Here is a tiny trained network, its code and every weight. The questions are about switching its units off for an input and a class, where a switched-off unit gives its printed mean instead of its output.

import numpy as np


def w(rows, s, z=0):
    codes = np.array(rows[::2]) - 128.0
    scale = np.full(codes.shape[1], s)
    scale[-1] = z or s
    return codes * scale


def norm(h):
    return h / np.sqrt((h * h).mean(-1, keepdims=True) + 1e-5)


def f(y):
    return y / 2 * (1 + np.tanh(0.7978845608 * (y + 0.044715 * y**3)))


def log_softmax(a):
    a = a - a.max(-1, keepdims=True)
    return a - np.log(np.exp(a).sum(-1, keepdims=True))


def net(x, mask):
    res = np.array(x, float).reshape(1, 7) / 4 @ E
    u = 0
    for l in range(3):
        y = f(norm(res) @ A[l][:, :-1].T + A[l][:, -1])
        res = res + np.where(mask[u : u + 5], y, B[l][:, -1]) @ B[l][:, :-1]
        u += 5
    return log_softmax(norm(res)[-1] @ U[:, :-1].T + U[:, -1])


A, B = {}, {}
E = w([
[130,136,126,122,135],'x0',
[130,123,130,135,127],'x1',
[61,93,117,131,165],'x2',
[109,132,203,100,102],'x3',
[80,151,82,106,29],'x4',
[182,47,98,1,130],'x5',
[120,158,117,109,150],'x6',
],0.0091)
A[0] = w([
[91,157,193,78,138,48],'L0N1',
[212,254,100,92,150,57],'L0N2',
[206,127,171,131,242,3],'L0N3',
[160,122,10,170,162,51],'L0N4',
[36,107,98,109,208,116],'L0N5',
],0.014,0.0055)
B[0] = w([
[86,129,178,86,132,152],'L0N1',
[189,131,122,148,65,203],'L0N2',
[63,6,111,169,169,254],'L0N3',
[58,152,244,57,112,207],'L0N4',
[217,126,134,167,74,228],'L0N5',
],0.018,0.0054)
A[1] = w([
[84,151,20,83,30,63],'L1N1',
[163,111,151,9,189,165],'L1N2',
[181,123,52,64,192,81],'L1N3',
[168,50,117,179,15,117],'L1N4',
[143,65,77,85,111,2],'L1N5',
],0.016,0.0027)
B[1] = w([
[110,1,123,180,216,206],'L1N1',
[94,171,180,207,45,178],'L1N2',
[117,142,50,181,158,143],'L1N3',
[144,183,102,27,209,249],'L1N4',
[111,222,121,144,160,169],'L1N5',
],0.018,0.012)
A[2] = w([
[173,122,69,97,70,1],'L2N1',
[126,95,135,110,122,102],'L2N2',
[75,144,185,48,126,148],'L2N3',
[107,194,71,196,147,38],'L2N4',
[250,124,124,89,117,211],'L2N5',
],0.021,0.00068)
B[2] = w([
[200,38,49,140,175,132],'L2N1',
[62,73,112,118,119,155],'L2N2',
[79,165,200,79,30,254],'L2N3',
[110,246,43,169,132,222],'L2N4',
[167,181,208,49,155,221],'L2N5',
],0.014,0.0066)
U = w([
[104,143,182,100,152,255],'0',
[121,2,143,139,178,115],'1',
[107,108,222,134,14,108],'2',
[106,212,102,202,131,66],'3',
[128,127,179,100,141,168],'4',
[199,155,182,25,160,29],'5',
],0.0098,0.0053)

Each question gives the input, the list of numbers given to net, and the class t.
The units are the neurons (one row each of A and B). Each row of codes is followed by its name. A weight is (code - 128) times the scale printed after its matrix; where a second scale follows, it is the last column's (A, B and U).
mask holds one flag per neuron, layer by layer. A switched-off neuron (its flag False) gives its mean, the last column of its row in B, instead of its output. The means were averaged over made-up inputs and are rounded, as every weight is.
A unit's drop is (log p(t) with every unit on - log p(t) with that unit switched off) / (log p(t) with every unit on - log p(t) with every unit switched off).
The circuit of an input: a set's keep is (log p(t) with only the set's units on - log p(t) with every unit switched off) / (log p(t) with every unit on - log p(t) with every unit switched off). Starting from the 12 units with the biggest drops (on a tie, the unit counted first), units are removed one at a time, each time the one whose removal leaves the highest keep (on an exact tie, the one counted first), for as long as the keep stays at least 0.8.
circuit, biggest first: the units of the circuit, biggest drop first
most important unit: the unit with the biggest drop
top k neurons: the k neurons with the biggest drops, biggest first
top k neurons in layer l: the k neurons of layer l with the biggest drops, biggest first
input [-7,8,-6,6,-7,0,-2], class 1: circuit, biggest first -> L0N3
input [0,2,7,-5,-3,-1,5], class 5: circuit, biggest first -> L0N5, L1N4
input [-4,3,-4,-7,0,2,-2], class 2: circuit, biggest first -> L0N4, L1N4
input [-3,4,7,5,-3,-6,3], class 5: top 2 neurons -> L0N5, L0N4
input [-2,-3,-7,6,1,-3,3], class 5: top 2 neurons in layer 2 -> L2N1, L2N5
input [0,2,-3,8,-7,5,4], class 2: top 2 neurons -> L1N1, L0N1
input [-2,-1,7,-2,-5,-3,-3], class 5: circuit, biggest first -> L0N5, L1N4
input [3,-7,-7,-4,-4,7,-2], class 3: circuit, biggest first -> L1N3, L1N2
input [1,6,-6,3,4,-5,-4], class 5: top 2 neurons -> L0N4, L1N4
input [3,-6,4,4,-2,-7,2], class 3: circuit, biggest first -> L0N4, L2N4
input [-1,-3,8,1,-7,-1,-5], class 5: top 4 neurons in layer 1 -> L1N4, L1N1, L1N2, L1N3
input [-1,-5,-6,-3,5,8,7], class 3: top 2 neurons -> L0N5, L1N3
input [-3,8,-2,5,6,-1,4], class 1: circuit, biggest first -> L0N4, L1N1
input [1,-2,3,7,-8,7,6], class 1: top 3 neurons -> L0N3, L1N4, L0N4
input [-6,3,7,2,-2,-8,7], class 3: most important unit -> L0N2
input [-5,7,7,3,3,-6,1], class 5: circuit, biggest first -> L0N5, L1N4, L0N4
input [-8,3,6,8,-7,-7,7], class 2: top 3 neurons in layer 1 -> L1N1, L1N5, L1N3
input [8,-1,7,-4,-8,2,5], class 1: top 2 neurons -> L0N3, L0N2
input [5,-3,-3,6,-2,-4,-5], class 2: top 2 neurons -> L1N1, L1N4
input [3,6,-4,-2,6,-5,-3], class 1: top 2 neurons -> L1N1, L0N5
input [-4,-1,-3,0,-6,-6,0], class 1: top 2 neurons -> L0N3, L1N5
input [-5,-5,-4,-8,-6,7,1], class 2: circuit, biggest first -> L1N2
input [5,-4,-6,8,-8,4,-5], class 1: top 3 neurons -> L0N3, L1N4, L0N4
input [-3,7,4,7,3,-6,-5], class 2: top 2 neurons -> L1N1, L1N5
input [0,7,-8,1,6,-6,-7], class 5: top 4 neurons -> L1N4, L1N2, L0N4, L1N5
input [-4,7,-8,5,6,8,3], class 3: top 3 neurons in layer 1 -> L1N5, L1N2, L1N3
input [1,0,-5,-6,-6,8,1], class 3: top neuron in layer 1 -> L1N5
